Below is a small trained network, with its code and all its weights. Each question gives an input and a class and asks what happens when units are switched off, that is, made to give their printed mean instead of their output.

import numpy as np


def w(rows, s, z=0):
    codes = np.array(rows[::2]) - 128.0
    scale = np.full(codes.shape[1], s)
    scale[-1] = z or s
    return codes * scale


def f(y):
    return y / 2 * (1 + np.tanh(0.7978845608 * (y + 0.044715 * y**3)))


def log_softmax(a):
    a = a - a.max(-1, keepdims=True)
    return a - np.log(np.exp(a).sum(-1, keepdims=True))


def net(x, mask):
    res = np.array(x, float).reshape(1, 7) / 4 @ E
    y = f(res @ A[0][:, :-1].T + A[0][:, -1])
    res = res + np.where(mask, y, B[0][:, -1]) @ B[0][:, :-1]
    return log_softmax(res[-1] @ U[:, :-1].T + U[:, -1])


A, B = {}, {}
E = w([
[191,200,33,148,141,44,126],'x0',
[131,123,122,127,119,130,129],'x1',
[254,66,204,153,129,93,130],'x2',
[136,116,116,128,110,136,130],'x3',
[194,231,144,155,86,221,95],'x4',
[174,135,92,109,228,215,211],'x5',
[131,127,124,129,122,128,131],'x6',
],0.0078)
A[0] = w([
[106,131,135,159,44,76,99,84],'N1',
[140,182,30,126,136,63,125,70],'N2',
[169,171,69,95,141,65,106,49],'N3',
[213,112,177,145,156,74,129,157],'N4',
[162,208,158,101,66,221,92,136],'N5',
[97,22,40,84,166,65,152,64],'N6',
[67,154,52,101,119,143,115,119],'N7',
[221,102,204,100,107,92,134,113],'N8',
[81,98,190,170,74,116,2,93],'N9',
[82,98,178,130,125,206,92,251],'N10',
[190,128,67,154,192,72,53,74],'N11',
[63,185,98,80,137,136,111,72],'N12',
[78,152,55,107,89,170,142,107],'N13',
[75,67,127,150,145,87,188,214],'N14',
[160,179,57,206,121,84,119,211],'N15',
[66,78,158,104,130,78,198,77],'N16',
[131,109,116,112,217,196,168,93],'N17',
[36,191,113,148,124,126,176,115],'N18',
[203,84,85,74,186,213,192,164],'N19',
],0.0072,0.0032)
B[0] = w([
[47,177,64,214,189,109,152,189],'N1',
[110,8,146,126,142,212,68,200],'N2',
[114,91,121,135,189,197,101,172],'N3',
[95,101,242,114,63,85,223,222],'N4',
[235,170,127,73,171,53,34,239],'N5',
[216,201,201,132,143,77,44,244],'N6',
[118,163,241,104,56,151,193,189],'N7',
[77,149,182,149,63,156,186,217],'N8',
[51,168,57,208,170,118,103,232],'N9',
[141,46,51,66,137,165,96,249],'N10',
[73,52,185,129,156,247,121,185],'N11',
[117,130,240,128,119,127,178,171],'N12',
[123,180,192,133,87,105,156,180],'N13',
[210,178,95,66,128,114,112,237],'N14',
[123,89,85,94,130,148,118,227],'N15',
[172,152,151,103,182,133,54,204],'N16',
[81,181,89,209,174,101,85,207],'N17',
[137,135,253,112,37,166,189,186],'N18',
[40,182,89,209,126,76,172,255],'N19',
],0.0063,0.0054)
U = w([
[60,182,87,252,158,91,123,27],'0',
[128,135,212,119,38,129,192,28],'1',
[224,184,133,86,144,84,53,46],'2',
[105,31,119,118,154,231,80,108],'3',
[132,134,107,126,105,120,133,247],'4',
[134,134,87,120,88,97,141,254],'5',
],0.011,0.0058)

Each question gives the input, the list of numbers given to net, and the class t.
The units are the neurons (one row each of A and B). Each row of codes is followed by its name. A weight is (code - 128) times the scale printed after its matrix; where a second scale follows, it is the last column's (A, B and U).
mask holds one flag per neuron, in row order. A switched-off neuron (its flag False) gives its mean, the last column of its row in B, instead of its output. The means were averaged over made-up inputs and are rounded, as every weight is.
A unit's drop is (log p(t) with every unit on - log p(t) with that unit switched off) / (log p(t) with every unit on - log p(t) with every unit switched off).
The circuit of an input: a set's keep is (log p(t) with only the set's units on - log p(t) with every unit switched off) / (log p(t) with every unit on - log p(t) with every unit switched off). Starting from the 12 units with the biggest drops (on a tie, the unit counted first), units are removed one at a time, each time the one whose removal leaves the highest keep (on an exact tie, the one counted first), for as long as the keep stays at least 0.8.
circuit, biggest first: the units of the circuit, biggest drop first
unit that matters most: the unit with the biggest drop
k most important neurons: the k neurons with the biggest drops, biggest first
drop of u: that unit's drop, to one decimal
input [-6,-6,3,-6,1,8,-6], class 0: unit that matters most -> N19
input [-7,-5,-1,0,4,-7,5], class 0: 2 most important neurons -> N9, N1
input [6,6,-3,-1,4,8,3], class 0: 2 most important neurons -> N19, N17
input [-4,0,-6,-5,-3,3,-1], class 1: circuit, biggest first -> N18, N7
input [1,2,-4,-2,-8,-4,-4], class 2: circuit, biggest first -> N6, N14
input [1,-3,4,5,-8,-5,3], class 2: 3 most important neurons -> N6, N14, N16
input [-6,-5,0,-7,8,6,8], class 2: 2 most important neurons -> N5, N9
input [5,5,7,-1,7,5,4], class 1: 2 most important neurons -> N4, N8
input [-1,4,-7,7,-7,5,-5], class 1: circuit, biggest first -> N7, N18
input [-1,-2,-4,-4,-7,-6,1], class 2: circuit, biggest first -> N6, N16
input [8,-6,-3,-1,-4,-7,-5], class 3: circuit, biggest first -> N2, N11
input [8,-2,-6,-6,-6,7,6], class 3: 3 most important neurons -> N2, N11, N3
input [8,2,5,5,-4,-1,1], class 3: circuit, biggest first -> N11, N2
input [-6,-2,-8,-2,-1,-2,2], class 1: unit that matters most -> N18
input [-2,6,2,3,3,-7,1], class 0: 2 most important neurons -> N9, N1
input [2,-5,2,1,3,7,1], class 0: 2 most important neurons -> N19, N17
input [-3,8,6,3,-8,8,7], class 0: 2 most important neurons -> N19, N17
input [5,-4,4,-6,-5,-7,-4], class 0: 3 most important neurons -> N1, N9, N10
input [8,5,-8,-6,-3,6,4], class 1: drop of N13 -> 0.2
input [-6,6,-2,4,6,-2,-5], class 2: circuit, biggest first -> N5
input [-4,-2,-4,2,-7,5,-5], class 2: drop of N6 -> 0.3
input [7,-8,-8,-6,-1,6,1], class 1: drop of N18 -> 0.3
input [-4,-3,-1,-4,3,8,2], class 0: drop of N19 -> 0.3
